In the rows, 128 means zero.
Each row is followed by its class; each block has classes of its own.
[124 128 153  96 135 114 117 136 128 132 134 131 121 149 126 120 143 132
 104 104 123 127 127 118 181 117 101 118 107 136 140 133 125]
Z317
[ 80 181 141 107 175 119 148 129 129 160 152 107  83  91 155 101 146 138
  96 162 142 134  98  64 115 133 186 144 148 153 181 150 113]
Z930
[ 92  87 139 116 139 112 125 114 121  98 116 153 124 149 129 133 142 150
 115 122 136 104 101 153 103 149 110 124 130  94 125  92 136]
Z699
[ 56 124 165 147 165 129 142  64 100  97 150  97 102  76 153 154 144 145
 119 180 138 125 126  93  75 168 146 152 162 134  73  72 165]
Z457
[138 123 161 113  95 145 113 150 121 117 134 118 147 179 133 116 147 122
 125 100 131 149 132 131 202 129  96 121 126 144 142 147 122]
Z98
[122  99 162 135 127 154 129 125  95 124  98 140 107 116 133  97 136 113
  97 133 126 135 122 125 111 142 129 116 107 126  89 132 111]
Z317
[142 141 143 134 110 138 114 103 127 120 134 139 137 120 126 151 119 122
 144 128 135 127 144 118 127 129 104 119 132 121  93 150 125]
Z301
[102  97 160 140 112 167  88 166 105 123  67 135 127 129 132 115 176 137
 128 113 114 129  93 133 102 129  97 103 116 110 101 141 118]
Z170
[125 109 152 120 115 151 141 110 139 135 135 111 116 123 130 126 156 106
 133 129 111 148 131 123 146 117 119 138 168 161 134 121 128]
Z170
[116  81 136 134 110 130 114 120 149 136 141 148 136 164 138 120 159 130
 119 130 114 135 103 143 109 127 111 138 134 138 139 107 131]
Z474
[148 108 176 160 106 161 119 152 100 117 128 113 143 103 137 164 125 118
 135 151 119 153 159  99 119 121 100 121 152  97 115 132 142]
Z170
[117  95 137 137 114 128 129 121 127 107 115 139 112 126 127 124 136 144
 126 143 128 106 111 140 101 123  99 119 160 118 123 116 134]
Z699
[133 158 154 112 141 127 138 107 125 140 153 143 130 123 148 148 131 136
 131 125 134 134 132 126 112 127 116 123 139 110 139 136 135]
Z170
[143 144 161 103 129 146 132 105 121 125 134 131 130 115 146 133 128 121
 111 129 124 127 143 122 138 130 115 111 147 129 119 132 142]
Z98
[119 102 131 122 108 132 130 138 126 123 120 125 121 154 142 111 134 135
 111 122 132 129 113 138 137 125 121 143 146 136 148 120 125]
Z699
[105 102 155 134 115 139 134 104 120 125 128 132 111  99 126 125 168 132
 129 138 111 143  91 117 110 136 142 123 140 157 138 127 112]
Z301
[174 111 148 126  94 159  92 129 131 156 105 173 126 112 164 125 122 109
 160  99 125 123 106 113 123  98 116 155 121 115 114 146 110]
Z170
[144 129 160  82 142 102 148 139  89 141 141  98 146 196 108 152 149 120
  63 138 103 146  76 108 187 136  86 143 144 125 141 153 132]
Z12
[124 109 146 113 151  73 129 138 115 141 125 106 113 161 143 143 146 152
 119 134 130 110 118 125 139 143 102 122 148 126 140 138 144]
Z12
[164 112 134 127 137 140 135 148 125 108 135 126 127 165 119 132 116 119
 100 135 140 133 144 160 119 150 101  98 132  98 126 141 143]
Z457
[115 121 143  87 141 100 135 118 127 137 142 137 132 176 143 142 143 150
  90 110 123 110 117 135 139 123 108 141 147 116 157 112 153]
Z968
[154  76 123 141  75 133  93 158 118 100 118 120 120  66 143 155  88 120
 173 174 152  98 107 130   4 122  64  98 170  58  72 111 119]
Z699
[101 149 143 113 140 125 134  94 134 131 123 153 119 133 151 125 129 129
 118 124 131 124 114 142 111 139 109 121 128 130  93 119 138]
Z474
[133 164 113 109 114 136 133 123 119 123 127 154 135 115 117 116 112 132
 115 118 132 127 108 131 129 109 127 133  98 117 112 113 103]
Z699
[158  45 134 129  98 166 122 147 158 111 116 136 135 172 124  96 124 107
 102 120 126 127 174 131 133 125 154 139 171 132 146 130 129]
Z98
[115 120 118 128 116 137 103 141 161 121 136 154 137 151 141 134 132 129
 155 106 134 135 134 125 142 121 134 141 127 118 135 142 123]
Z930
[124 145 121 120 127 110 122 162 130 135 151  94 109 125 133 137 138 150
 123 130 148 120 133 124 152 116 118 139 133 144 159 142 121]
Z930
[119 149 166  71 125 101 145 105 143 127 172 138 129 171 153 131 154 141
 121 110 117 149  99 118 188 131 106 124 164 148 154 143 141]
Z98
[174  92 106 111 118 132  78 129 158 135  88 168 120 117 112 129 117  95
 119 113 120  73 155 107 123  93 108 124 122  98  82 145 107]
Z930
[139 124 132 128 128 154 127 156 117 115 119  98 112 102 111 106 114 149
  88 140 149 121 172 132 115 118 153 117 149 146 157 121 119]
Z12
[129 126 112  77 116 140 128 113 142 114 121 105 124 129 130 138 122 131
 101 118 136 111 117 173 111 125  86 126 170 135 112 117 140]
Z699
[137 125 144 106 123 136 116 109 128 141 139 124 132 146 125 123 142 111
 115 106 132 125 141 140 162 123 107 141 111 142 129 113 122]
Z968
[125 129 143 103 120 109 137 111 110 134 149 125 129 161 126 145 157 109
 115 111 114 135 113 128 211 119  98 146 117 151 145 117 118]
Z930
[131 145 148 119 124 139 168 112 115 136 141 126 114 121 166 146 138 138
 107 117 119 146 157 162 131 127 129 105 161 152 182 159 138]
Z930
[153  98 149 127 100 113 147 132 120 120 126 138 130 161 142 124 127 130
 142 110 130 127 136 135 157 129 126 127 147 133 154 148 125]
Z98
[119 109 164 123 127 148 113 142 126 129 134 116 116 139 128 125 141 125
 114 118 125 127 148 126 160 113  82 112 120 135 140 126 134]
Z317
[123 112 135 132 120 133 135 133 105 105 114 159 124 149 119 123 129 142
 136 121 131 123 112 166 127 129 111 117 115 114 109  95 124]
Z12
[118 159 157 107 134 114 127 117 116 134 151 122 116 126 137 133 136 155
 113 117 141 114 124 120 168 111 111 146 128 144 158 109 139]
Z968
[138 110 124 111 111 154 138 123 127 117 128 117 147 136 118 130 132 115
 102 110 120 145 122 133 112 129 152 135 139 140 163 143 115]
Z457
[104 117 154  95 139 148 116  79 125 123 118 127 114 130 137 127 141 113
 103 111 133 105 109 119 114 137 115 138 146 138 117 131 126]
Z457
[127  92 144  88 116 138 132 125 119 126 111 107 112 132 125 125 152 120
 108 107 131 117 107 160 116 129 108 128 159 142 145 118 115]
Z170
[ 94 132 160 124 138 159 126  97 138 109 146 135 115 134 122 139 137 139
 122 112 133 114 131 120 135 118 106 138 142 134 138 128 138]
Z457
[131 105 141 136 123 137 140 115 130 113 130 136 121 146 135 126 137 133
 134 113 132 132 127 151 123 139 133 121 140 138 163 139 133]
Z457
[122 149 144  87 136 109 123 122 146 143 157 113 123 142 140 135 133 139
  91 118 135 125 125 124 154 120 102 138 141 150 151 125 137]
Z474
[130  77 155 149 120 126 120 135 109 109 121 149 127 144 129 140 147 138
 143 128 135 117 134 158  96 139  95 106 127  90 122 101 132]
Z170
[138 137 119  91 137 122 148 118 128 120 125 114 122 128 125 124 106 134
  91  98 151 120 154 158 145 139 145 140 124 135 146 130 116]
Z699
[142 123 142 110 111 146 105 107 138 123 132 134 131 134 136 138 139 122
 112 129 121 128 135 128 144 123  98 115 155 138 112 125 144]
Z301
[116 136 153 127 119 142 135 130 106 135 131  99 133 157 140 117 142 124
 125 122 138 130 129 116 170 131 121 147 131 154 152 134 130]
Z98
[ 78 136 164 144 132 138 139  94  97 124 137 162 122 133 144 128 154 171
 131 119 139 125  74 141 100 139 132 166 112 126 125 116 128]
Z968
[142  85 129 102  95 114 157 142 137 126 130 106 106 129 151 104 131 118
 128 123 128 134 147 143 112 132 145 111 172 152 143 122 116]
Z98
[116 130 142  89 129 147 129 117 151 126 122 123  86 104 153 111 146 150
  88 128 129 125 105 184  95 135  96 103 169 165 104 122 146]
Z474
[149 135 126 106 118 149 153 155 128 134 138  96 116 141 118 111 146 144
  70 133 126 146 147 162 110 120 119 112 165 149 141 141 125]
Z170
[130  90 122 150 109 128 105 130 162 123 125 152 121 144 148 126 132 144
 155 127 125 116 127 129 138 113 111 154 147 126 120 115 147]
Z699
[106 171 148 119 136  92 154 110  96 149 131 142 125 104 158 134 133 132
 149 135 117 145  88  96 112 130 132 109 106 123 128 145 120]
Z317
[117 164 114 156 154 146 110 100 154 129 131 229 147 164 130 107 178 188
 111 117  95 130  97 148 112 117 147 109  79 118 133 126 156]
Z457
[138 129 167 147 132 127 112 119  90 138 126 128 136 149 129 127 136 106
 115 133 124 132 147  97 195 126  92 131  81 127  99 124 131]
Z317
[118 117 156 135 131 128 112 134 115 122 144 133 128 152 130 142 135 135
 120 127 131 119 118  95 140 122 101 140 117 105 128 126 133]
Z457
[ 83 102 124 174 174 146 180  73 131 133 113 178  99 108 124 135 107 100
 183 143 138  84 168 156  28 146 150  96 110  86 132  82 134]
Z301
[179 123 137 122 107 168 101  99 111 132  98 142 148 135 139 132 117 119
 111 112 128 113 150 159 149 113 106 134 138 145 124 135 138]
Z12
[165 153  85  83 112 141 137 129 150 104 106 149 164 155  93 137 114 138
  70 129 100 124 102 150 138 100 112 127 169 118 115 141 149]
Z699
[111 125 138 119 127 141 140 119 107 117 128 133 138 149 140 121 127 129
 117 122 138 147 109 154 110 151 131 131 117 125 117 130 127]
Z317
[150 134 129  82 129 119 117 124 128 144 131  94 135 132 134 135 151 131
  95 117 120 116 125 133 151 129 110 134 130 152 116 133 133]
Z98
[127 136 155  90 143 122 108 148 143 121 138  89 123 133 134 146 134 141
 130 120 145 119 117 114 166 142  99 136 150 130 128 154 147]
Z98
[122 138 143 121 140 133 123 127 127 125 134 123 128 148 147 142 129 129
 111 131 131 133 159 130 159 139 110 112 135 125 123 108 163]
Z301
[141  96 149  98 127 118 115 128 145 116 106 141 105 117 116 126 150 158
  99 110 106 105 130 130 157 102 119 113 164 152 147 131 133]
Z12
[124 135 156 100 127 115 119 129 130 126 147 122 118 149 136 132 136 137
 126 129 126 125 116 110 192 105  93 130 163 148 163 107 146]
Z12
[111 119 140 119 116 153 120  83 109 113 104 125 123 101 138 158 138 156
 126 106 143  91 121 174  85 133 109 128 152 145 139 129 139]
Z301

A new block, with new classes.
[206 119 146 128 141 114 117 143 149 155 126 107 209 192  83 131 126 152
 151 110  96 191 163 108 169 122 120 107 150 177 134 203 138]
Z287
[ 67 177 139  60 110 157 139 107 132  94 118  91 101  41 127 157  95 174
 128 142 115 154 150 141  52 125 132 111 151 103 129 100  56]
Z104
[145 104 167 153 104 148 135  92 102 107 113 111 125  78 154 134 105 132
 117 127 116 177 152 139 113 150 138 125 105 125 104 153  87]
Z273
[113  85  91 179 114 163 150 106  87  63 157 164 161 109 177 156  83 120
 136  91  80 192 158 142 144 130 103 115  89 108  98 108  45]
Z273
[201 144 172 113 154 148 114 120 146 127 103 138 142 144 139 156 119 135
 125  91 115 200 160 129 179 107 148 121 152 171 134 139 114]
Z273
[203 118 168 106  97 107 117 111 132 141  97  72 184 165  94 144 113 156
 148 129 100 166 189 106 177 131 134 118 188 148 125 191 130]
Z287
[210 133 186 133 140 148  96 121 143 147  83 144 124 127 134 140 135 133
 128 117 131 192 150 136 182 121 164 111 149 176 129 133 132]
Z273
[154 121 146 140 120 142 135 125 108  96 125 113 130  73 150 124 119 152
 109 104 144 169 133 143 126 150 139 131 121 153 103 138 109]
Z530
[201 121 169  89  82  81 137 121 125 148  95  73 178 120 113 154 109 150
 176 125 121 117 196 123 199 157 142 111 219 142 122 191 117]
Z287
[179 126 159 117  88 108 110 127 124 165  85 111 174 128 127 135 106 124
 161 154 114 162 207 121 194 141 163 106 195 129  90 156 116]
Z273
[163  99 142 166 117 144 133  85 115  67 148 105 140 101 135 131 111 148
 106  93 110 217 146 133 125 145 121 133 115 127 115 159  98]
Z287
[207 111 141 138 160  95 127  77 121  85 123 113 156 198 147 178 103 139
 136  89 124 181 183 118 202 111  96 125 170 121 180 105 142]
Z729
[224 139 163 125 159 123  98 113 144 124  83  98 161 159 135 143 131 123
 131  86 135 193 158 111 165 113 159 140 172 151 147 165 160]
Z729
[155 149 200 118  99 195 139 142 123 165 100  67 116 134 130 156 142 121
 146 133 116 152 119  95 154 140 161 137 213 236 148 132 154]
Z78
[194 145 100  80 101  40 130 143 118 158  40  75 215 145 113 111  91 122
 195 143 131 148 236 135 237 165 147 102 241 123  82 192 138]
Z78
[167 133 169 142 105 135 104 111 104 126  86  97 116 105 124 140 142 122
 149 147 134 154 158 112 148 146 134  99 169 154 127 129 180]
Z515
[224 123 208 144 167 119  99  85 149  91  87 102 140 161 136 156 120 159
 106  79 118 236 166 115 178 123 128 136 113 138 136 170 145]
Z965
[170 159 195  90  99 111 115 128 154 164  69 111 139 139 125 133 143 122
 162 115 140 144 141 119 222 124 163  86 205 186 159  99 165]
Z276
[202 119 150  91  87  76 123 138 143 177  92  73 194 118 105 134 106 135
 178 125 122 129 195 104 210 158 168 108 233 153 107 166 158]
Z287
[134 108 173 159 104 146 114  92 104  84 143  95 125 106 159 157 111 147
 116  95 123 164 150 111 103 133 123 140 118 118 115 146  90]
Z530
[132 100 101 132 113 122 125  82  89  85 104  79 137  75 171 145  77 133
 125 105 116 158 168 117 105 161 132 115 148  90 103  95 123]
Z729
[186  99 141 130  97  67 139 119 122 135  60  70 216 153 107 138  98 161
 164 102 107 196 218 127 207 142 132  97 180  99 102 198  99]
Z276
[186 143 192 104 111 149 120 124 157 123  91  72 150 139  90 155 133 170
 109 109  93 186 153 127 128 106 149 134 156 148 148 174 103]
Z104
[172 135 146 104 136 108 130 112 136 140  53  86 144 148 122 155 112 168
 156 101 135 176 181 115 197 113 147 112 198 150 142 131 154]
Z276
[208 142 186 140 154 132 101  99 126 100 105 113 141 163 136 171 135 160
 142  62 122 203 170 115 174 108 118 119 148 160 142 165 124]
Z530
[198 109 115 162 109 129 105 148 124 192  95  66 211 177 103 123 130 130
 153 117 109 203 185 124 188 138 167  93 196 128  82 172 151]
Z729
[226 124 200 149 146 149 117  97 142 129  93  73 139 197  94 161 148 161
 119  74 101 206 156 132 190 107 138 123 169 158 154 164 169]
Z104
[219 122 128 103 154  92 127 109 109 127  61  65 203 132 104 148 105 123
 174  83 102 200 212 103 180 140 139 114 193 104 103 190 150]
Z729
[226  39 158 196 138 135 135 113 113 140 186  97 247 252 107 204  84  99
 174  46  41 214 202  88 240 103  96 106 158 126 127 175 113]
Z273
[204  99 217 176 128 158 103 122 160 117 117 111 152 173 111 146 146 139
  98  64 104 236 128 102 187 108 149 129 136 161 142 141 147]
Z276
[210 141 201 118 138 136 112 115 159 119  72  85 143 172  93 145 144 172
 105  81 116 217 154 113 179  93 139 131 152 163 156 171 155]
Z276
[184 130 159 120  95  96 125 135 154 149 107  75 186 148  98 140 116 157
 143 106 118 192 183 124 193 126 142  97 189 142 135 161 127]
Z276
[163 112 176 196 130 157 103  89 132 102 160  90 118 150 115 113 132 151
  75 137 129 245 138 141 124 128 123 139  83 116 114 164 147]
Z965
[164 111 167 174  95 163 118 105 119  93 124  91 123  72 128 128 106 136
 128 155 147 230 153 121 149 141 151 138 164 148 120 123 152]
Z78
[ 98 117 129 125 146 160 171  84 101 136 133  26 108  70 163 152  92 118
 130  92 153 163 119 124  69 153 147 111 146 152 122 111 144]
Z515
[172 149 134 113  70  62 102 163 121 155  70 134 195  97 130 121 123  99
 206 178 141 135 216 117 221 170 157  75 234 134  92 136 144]
Z515
[180 148 170  90 129 142 106 136 148 169 104  75 119 132  97 126 131 140
 112 122 125 130 132 131 150 139 166 110 200 170 130 113 200]
Z104
[146 118 133 151 118 154 141 117 122  91 133  93 136  96 137 143 122 135
 112  96 120 181 125 130 110 128 121 118 104 150 134 129 131]
Z515
[123 108 169 168 125 153 137  96 104  68 131 114 124  86 150 140 105 154
 108 136 113 216 150 116 109 153 114 145  86 115 106 146 106]
Z965
[177 142 157 118  86 108 130 133 129 144  95  86 171 109 113 145 118 136
 169 137 112 174 202 128 199 158 164 102 240 138 112 140 127]
Z104
[158  90 165 184  90 184 141 113 115  85 136  86 127  40 154 162  90 144
 146 137 148 217 142 120 137 142 161 147 171 168 135 123 117]
Z78
[201 128 178 127  96 108 113 143 121 154 114  94 184 129  92 138 125 160
 161 143 135 177 201 117 209 136 139 104 198 142  99 167 147]
Z530
[199 126 187 122 137 166 101 118 128 140  87 133 139 149 137 147 117 133
 125 126 120 189 156 130 180 112 159 116 158 169 117 137 127]
Z273
[200 138 180 112 139 152 117 109 135 137  97 110 138 148 133 163 113 138
 135 109 119 190 176 119 186 106 152 127 176 164 132 143 133]
Z273
[111 122 146 152 136 134 133  99 118  65 149 128 109  76 162 150 102 146
 112 120 116 191 147 117 101 154 110 144  97 114 125 120  90]
Z965
[175 137 157  89 104  90  77 126 131 212  37 122 135 161 120 130 107 152
 175 193 158  95 215 121 236 121 171  91 224 121  90 103 204]
Z273
[212 108 144 126 116  98 119  95 109 124  76  56 181 177 106 158 105 159
 147 103 116 186 213 115 188 107 136 137 181 119 116 194 114]
Z530
[156 111 170 188 104 159 118 110 126  98 149  81 122 117 113 149 143 163
  91 112 112 210 140 122 100 132 104 114  96 131 133 147 135]
Z515
[174 140 167 100  93  95 118 114 118 153  96  59 185 141 116 156 106 154
 175 106 120 157 216 103 199 133 136  96 205 125  98 162 137]
Z530
[175 120 166 121 118 114 116 152 148 150 151  64 190 183  97 178 116 138
 138  92  97 144 185  89 155 116 116 120 179 117 119 178 140]
Z515
[181 101 172 123  84  96 116 115 114 149 117  97 222 163 138 144  74 114
 158 118  95 179 230 122 224 150 141  86 190  89  61 166 102]
Z273
[120 130 193 157 162 150 130  76 127  49 176  92 119  88 151 143 104 138
  96  60 126 235 155 116 103 136 116 161  75  56  82 176 123]
Z965
[178 149 180 133 149 142 121 122 133 125  97 114 148 136 100 109 143 140
 127 111 121 212 149 135 173 141 142 105 154 151 109 144 185]
Z104
[196 129 166 123 132 137 121 115 127 134  78  85 135 126 116 140 112 153
 144 118 133 200 162 128 198 144 137 100 186 174 123 120 177]
Z78
[125 113 137 166 115 132 134 124 111  89 138 112 140  72 141 127 117 131
 123 121 140 184 153 130 117 155 125 120 117  99  90 137 129]
Z515
[105 116 122 148 122 134 144 122 112  90 129 105 136  98 132 124 116 144
 104 132 134 173 150 130  98 139 116 135 102  91  92 139 116]
Z515
[133 122 142 162 129 141 140  96 116  79 140  98 117  62 137 116 107 132
 124 110 141 213 132 138 116 157 115 121 107 134 119 129 142]
Z78
[181 128 168 123  88  99 131 119 125 138  95  74 183 143 120 149 108 144
 160 146 100 180 199 108 196 148 133 114 173 150 127 169 130]
Z965
[201  99 179 139  91 120 131 110 109 116 108  97 191 155 116 155 101 132
 141 133  85 183 207 115 179 128 123 133 152 123 115 204  90]
Z273
[195 136 167 131  88 114 113 109 109 125 104 111 182 127 122 139 111 106
 170 144 104 193 216 123 189 134 143 111 184 127 106 198 102]
Z273
[168 136 208 160  28 108  99 163 145 138 142 119 153  43 136 101 146  91
 140 171 165 145 167 109 209 183 184 109 208 136  84 107 200]
Z515
[234 158 200  98 116 100 103 115 168 109 100  53 171 154  67 145 139 154
 108 110 122 203 184 121 147  92 122 132 139 125 155 225 144]
Z515
[205 132 167 152 139 133 101 111 133 113  99 102 145 159 114 138 140 129
 122 111 131 215 162 117 173 116 133 114 154 152 133 146 177]
Z515
